Here is a tiny trained network, its code and every weight. The questions are about switching its units off for an input and a target symbol, where a switched-off unit gives its printed mean instead of its output.

import numpy as np


def w(rows, s, z=0):
    codes = np.array(rows[::2]) - 128.0
    scale = np.full(codes.shape[1], s)
    scale[-1] = z or s
    return codes * scale


def norm(h):
    return h / np.sqrt((h * h).mean(-1, keepdims=True) + 1e-5)


def f(y):
    return np.maximum(y, 0)


def softmax(a):
    e = np.exp(a - a.max(-1, keepdims=True))
    return e / e.sum(-1, keepdims=True)


def log_softmax(a):
    a = a - a.max(-1, keepdims=True)
    return a - np.log(np.exp(a).sum(-1, keepdims=True))


def net(x, mask):
    ids = ['ΓΘΛΞΦΨαβδπτ'.index(c) for c in x.split()]
    T = len(ids)
    res = E[ids] + P[:T]
    u = 0
    for l in range(3):
        q, k, v = (norm(res) @ M[l].T for M in (Q, K, V))
        z = softmax(np.where(np.tri(T) > 0, q @ k.T / 4**0.5, -1e9)) @ v
        res = res + np.where(mask[u], z, O[l][:, -1]) @ O[l][:, :-1]
        u += 1
        y = f(norm(res) @ A[l][:, :-1].T + A[l][:, -1])
        res = res + np.where(mask[u : u + 12], y, B[l][:, -1]) @ B[l][:, :-1]
        u += 12
    return log_softmax(norm(res)[-1] @ U[:, :-1].T + U[:, -1])


Q, K, V, O, A, B = {}, {}, {}, {}, {}, {}
E = w([
[183,122,40,141],'Γ',
[205,90,147,128],'Θ',
[162,90,82,208],'Λ',
[153,207,117,80],'Ξ',
[194,47,100,4],'Φ',
[234,141,167,141],'Ψ',
[109,139,186,190],'α',
[77,124,100,71],'β',
[142,30,56,132],'δ',
[45,77,146,140],'π',
[78,199,173,128],'τ',
],0.0032)
P = w([
[185,21,246,3],'0',
[201,59,207,45],'1',
[187,73,185,66],'2',
[169,89,166,88],'3',
[165,99,157,93],'4',
[151,101,142,107],'5',
[138,112,133,120],'6',
[131,114,117,123],'7',
[119,121,113,137],'8',
[110,128,101,142],'9',
[107,131,92,153],'10',
[104,137,82,156],'11',
],0.00078)
Q[0] = w([
[60,127,71,49],'L0H0',
[237,14,20,232],'L0H0',
[3,129,232,127],'L0H0',
[80,61,164,201],'L0H0',
],0.006)
K[0] = w([
[55,105,64,1],'L0H0',
[192,64,26,223],'L0H0',
[25,104,244,112],'L0H0',
[59,49,173,222],'L0H0',
],0.0044)
V[0] = w([
[77,135,92,141],'L0H0',
[48,179,112,44],'L0H0',
[106,147,215,208],'L0H0',
[28,4,144,163],'L0H0',
],0.0024)
O[0] = w([
[159,85,113,118,86],'L0H0',
[176,55,92,227,8],'L0H0',
[251,254,68,83,71],'L0H0',
[115,74,37,40,168],'L0H0',
],0.0021,0.0011)
A[0] = w([
[223,100,93,78,59],'L0N0',
[213,142,84,110,58],'L0N1',
[2,104,169,19,135],'L0N2',
[217,128,117,123,2],'L0N3',
[184,245,111,183,129],'L0N4',
[38,124,187,52,80],'L0N5',
[110,211,50,27,110],'L0N6',
[76,99,212,239,112],'L0N7',
[49,135,122,16,140],'L0N8',
[109,131,79,215,32],'L0N9',
[135,205,164,206,124],'L0N10',
[56,119,183,113,117],'L0N11',
],0.0022,0.0012)
B[0] = w([
[102,89,139,200,219],'L0N0',
[151,105,190,158,175],'L0N1',
[160,226,168,143,237],'L0N2',
[102,120,172,193,154],'L0N3',
[84,67,80,97,247],'L0N4',
[140,168,170,161,174],'L0N5',
[157,37,221,81,183],'L0N6',
[189,107,176,2,185],'L0N7',
[141,223,165,99,216],'L0N8',
[182,150,143,80,154],'L0N9',
[60,86,89,103,227],'L0N10',
[136,151,168,148,169],'L0N11',
],0.0028,0.0011)
Q[1] = w([
[124,205,177,83],'L1H0',
[146,62,103,173],'L1H0',
[133,31,123,168],'L1H0',
[197,25,94,2],'L1H0',
],0.003)
K[1] = w([
[95,175,174,88],'L1H0',
[150,64,80,171],'L1H0',
[120,50,98,139],'L1H0',
[209,56,106,4],'L1H0',
],0.0033)
V[1] = w([
[164,152,233,87],'L1H0',
[31,72,143,193],'L1H0',
[205,123,4,115],'L1H0',
[118,37,115,173],'L1H0',
],0.0017)
O[1] = w([
[67,24,145,105,253],'L1H0',
[251,146,95,156,98],'L1H0',
[93,216,164,111,75],'L1H0',
[225,163,163,142,184],'L1H0',
],0.0018,0.0007)
A[1] = w([
[108,55,89,59,170],'L1N0',
[93,90,200,219,76],'L1N1',
[173,79,95,252,146],'L1N2',
[133,108,187,42,61],'L1N3',
[154,208,59,193,109],'L1N4',
[39,152,45,66,118],'L1N5',
[114,156,211,198,107],'L1N6',
[29,75,175,72,5],'L1N7',
[137,135,107,110,87],'L1N8',
[82,123,89,124,82],'L1N9',
[172,222,82,198,103],'L1N10',
[50,158,104,115,121],'L1N11',
],0.0026,0.0018)
B[1] = w([
[126,173,173,158,252],'L1N0',
[142,172,144,67,146],'L1N1',
[185,176,138,82,228],'L1N2',
[83,175,121,152,197],'L1N3',
[40,170,132,1,141],'L1N4',
[145,110,129,214,176],'L1N5',
[62,139,153,75,154],'L1N6',
[220,182,138,158,187],'L1N7',
[133,128,135,141,128],'L1N8',
[106,121,116,154,133],'L1N9',
[22,156,90,74,139],'L1N10',
[193,56,94,194,161],'L1N11',
],0.003,0.002)
Q[2] = w([
[234,73,86,25],'L2H0',
[156,103,31,73],'L2H0',
[195,92,254,104],'L2H0',
[104,130,15,149],'L2H0',
],0.0052)
K[2] = w([
[163,77,3,188],'L2H0',
[197,77,100,124],'L2H0',
[14,143,52,241],'L2H0',
[246,102,179,88],'L2H0',
],0.0059)
V[2] = w([
[125,105,85,245],'L2H0',
[221,244,151,158],'L2H0',
[213,93,117,179],'L2H0',
[4,224,142,123],'L2H0',
],0.0018)
O[2] = w([
[128,55,245,160,1],'L2H0',
[45,169,49,26,248],'L2H0',
[25,105,111,164,163],'L2H0',
[254,141,163,71,46],'L2H0',
],0.0019,0.00077)
A[2] = w([
[147,120,162,120,106],'L2N0',
[101,119,144,41,73],'L2N1',
[111,90,106,131,122],'L2N2',
[221,126,76,242,123],'L2N3',
[162,162,146,252,149],'L2N4',
[158,51,140,72,100],'L2N5',
[144,168,89,109,177],'L2N6',
[166,79,59,120,138],'L2N7',
[131,94,165,150,148],'L2N8',
[50,137,109,78,122],'L2N9',
[167,179,122,137,96],'L2N10',
[128,122,117,250,8],'L2N11',
],0.0038,0.0015)
B[2] = w([
[92,144,100,154,183],'L2N0',
[26,153,119,151,207],'L2N1',
[132,113,172,103,175],'L2N2',
[52,189,175,37,229],'L2N3',
[192,120,63,194,189],'L2N4',
[139,155,45,120,224],'L2N5',
[138,87,153,194,254],'L2N6',
[114,178,228,158,253],'L2N7',
[105,146,84,166,181],'L2N8',
[201,89,150,136,192],'L2N9',
[91,46,123,147,215],'L2N10',
[43,159,5,38,148],'L2N11',
],0.003,0.0014)
U = w([
[91,196,226,120,187],'Γ',
[163,129,119,253,171],'Θ',
[103,185,23,134,139],'Λ',
[100,1,146,141,131],'Ξ',
[126,92,99,11,95],'Φ',
[126,104,109,118,74],'Ψ',
[148,109,124,103,75],'α',
[105,121,119,118,2],'β',
[149,115,119,104,88],'δ',
[166,98,134,101,128],'π',
[152,106,128,107,103],'τ',
],0.013,0.0062)

Each question gives the input, a string of symbols that net reads in full, and the target symbol t.
The units are the heads (4 rows each of Q, K, V and O) and the neurons (one row each of A and B). Each row of codes is followed by its name. A weight is (code - 128) times the scale printed after its matrix; where a second scale follows, it is the last column's (O, A, B and U).
mask holds one flag per unit, layer by layer, with each layer's heads first. A switched-off unit (its flag False) gives its mean, the last column of its rows in O or B, instead of its output. The means were averaged over made-up inputs and are rounded, as every weight is.
A unit's drop is (log p(t) with every unit on - log p(t) with that unit switched off) / (log p(t) with every unit on - log p(t) with every unit switched off).
The circuit of an input: a set's keep is (log p(t) with only the set's units on - log p(t) with every unit switched off) / (log p(t) with every unit on - log p(t) with every unit switched off). Starting from the 12 units with the biggest drops (on a tie, the unit counted first), units are removed one at a time, each time the one whose removal leaves the highest keep (on an exact tie, the one counted first), for as long as the keep stays at least 0.8.
units of the circuit, in order: the units of the circuit, biggest drop first
unit that matters most: the unit with the biggest drop
k most important neurons: the k neurons with the biggest drops, biggest first
k most important neurons of layer l: the k neurons of layer l with the biggest drops, biggest first
input δ α τ α β Λ Ξ α, target Λ: 4 most important neurons	L1N5, L0N10, L0N4, L1N11
input Φ Θ Λ Ψ Γ, target Γ: unit that matters most	L0N6
input δ π Φ α Θ Θ Γ δ Γ δ Λ, target Γ: 4 most important neurons	L0N7, L0N2, L0N8, L1N3
input Λ δ δ δ Λ δ Γ δ Λ δ Ψ, target Θ: units of the circuit, in order	L2N4, L2H0
input Γ Λ α τ α α Φ Λ Θ Ξ Γ, target Θ: 3 most important neurons of layer 2	L2N6, L2N3, L2N7
input Λ Ξ Ψ β Θ β Θ α δ Θ Ξ β, target Λ: 2 most important neurons of layer 2	L2N11, L2N4
input Ξ α β α, target Θ: 2 most important neurons of layer 0	L0N7, L0N10
input Γ δ Λ Ψ δ Ξ Θ, target Θ: 2 most important neurons	L0N6, L2N3
input π Λ δ Ψ, target Θ: units of the circuit, in order	L2H0, L2N4
input Γ Λ δ Ψ Λ δ Ψ Λ Γ, target Θ: 4 most important neurons	L0N6, L0N7, L1N4, L2N3
input π δ Λ Λ δ β α δ Θ α τ Λ, target Λ: 3 most important neurons of layer 1	L1N10, L1N4, L1N2
input Λ Ψ Λ Θ τ β Θ Γ τ β Λ, target Λ: 4 most important neurons	L0N6, L1N4, L1N2, L1N10
input δ Λ β Ξ δ α α Λ Θ Ξ β, target Θ: 2 most important neurons of layer 2	L2N3, L2N7
input Θ Ξ α δ Ξ α τ Φ δ Γ Ξ, target Λ: 3 most important neurons	L1N5, L0N4, L1N11
input β Θ Φ Λ, target Γ: units of the circuit, in order	L2N3
input β τ α β, target Θ: 2 most important neurons of layer 1	L1N5, L1N11
input Λ δ Λ δ π Ψ Γ δ Ξ Ξ π, target Θ: 4 most important neurons	L1N11, L0N2, L1N5, L1N7
input τ β δ α π Λ τ Ξ Γ α, target Θ: 3 most important neurons	L0N7, L0N10, L2N4
input δ Θ δ τ τ τ Ξ Ψ τ π Ξ Ξ, target Λ: 4 most important neurons	L1N5, L0N4, L0N7, L1N11
input Γ Λ τ π Λ β, target Γ: 2 most important neurons	L0N6, L0N8
input Ξ Γ π Ξ Γ Θ, target Φ: 3 most important neurons	L1N2, L1N7, L2N7
input β Λ π Θ τ Λ Ξ τ, target Θ: 4 most important neurons	L0N10, L0N4, L1N11, L1N5
input Φ Ψ Θ Φ δ Γ Θ, target Θ: unit that matters most	L2H0
input Φ Ψ β α τ τ β δ Ξ δ τ, target Λ: 3 most important neurons of layer 2	L2N11, L2N4, L2N3
input Ψ Θ Θ, target Γ: 4 most important neurons of layer 2	L2N10, L2N6, L2N4, L2N11
input π Θ Ξ Θ Ξ, target Θ: 3 most important neurons	L0N4, L0N6, L0N10
input α δ Ψ Ξ Λ Θ Ψ Λ δ δ Ξ, target Θ: 2 most important neurons of layer 0	L0N4, L0N6
input α Θ Ξ Θ, target Φ: 3 most important neurons	L2N7, L1N7, L2N5
input δ Λ Γ, target Γ: 2 most important neurons	L0N6, L2N3
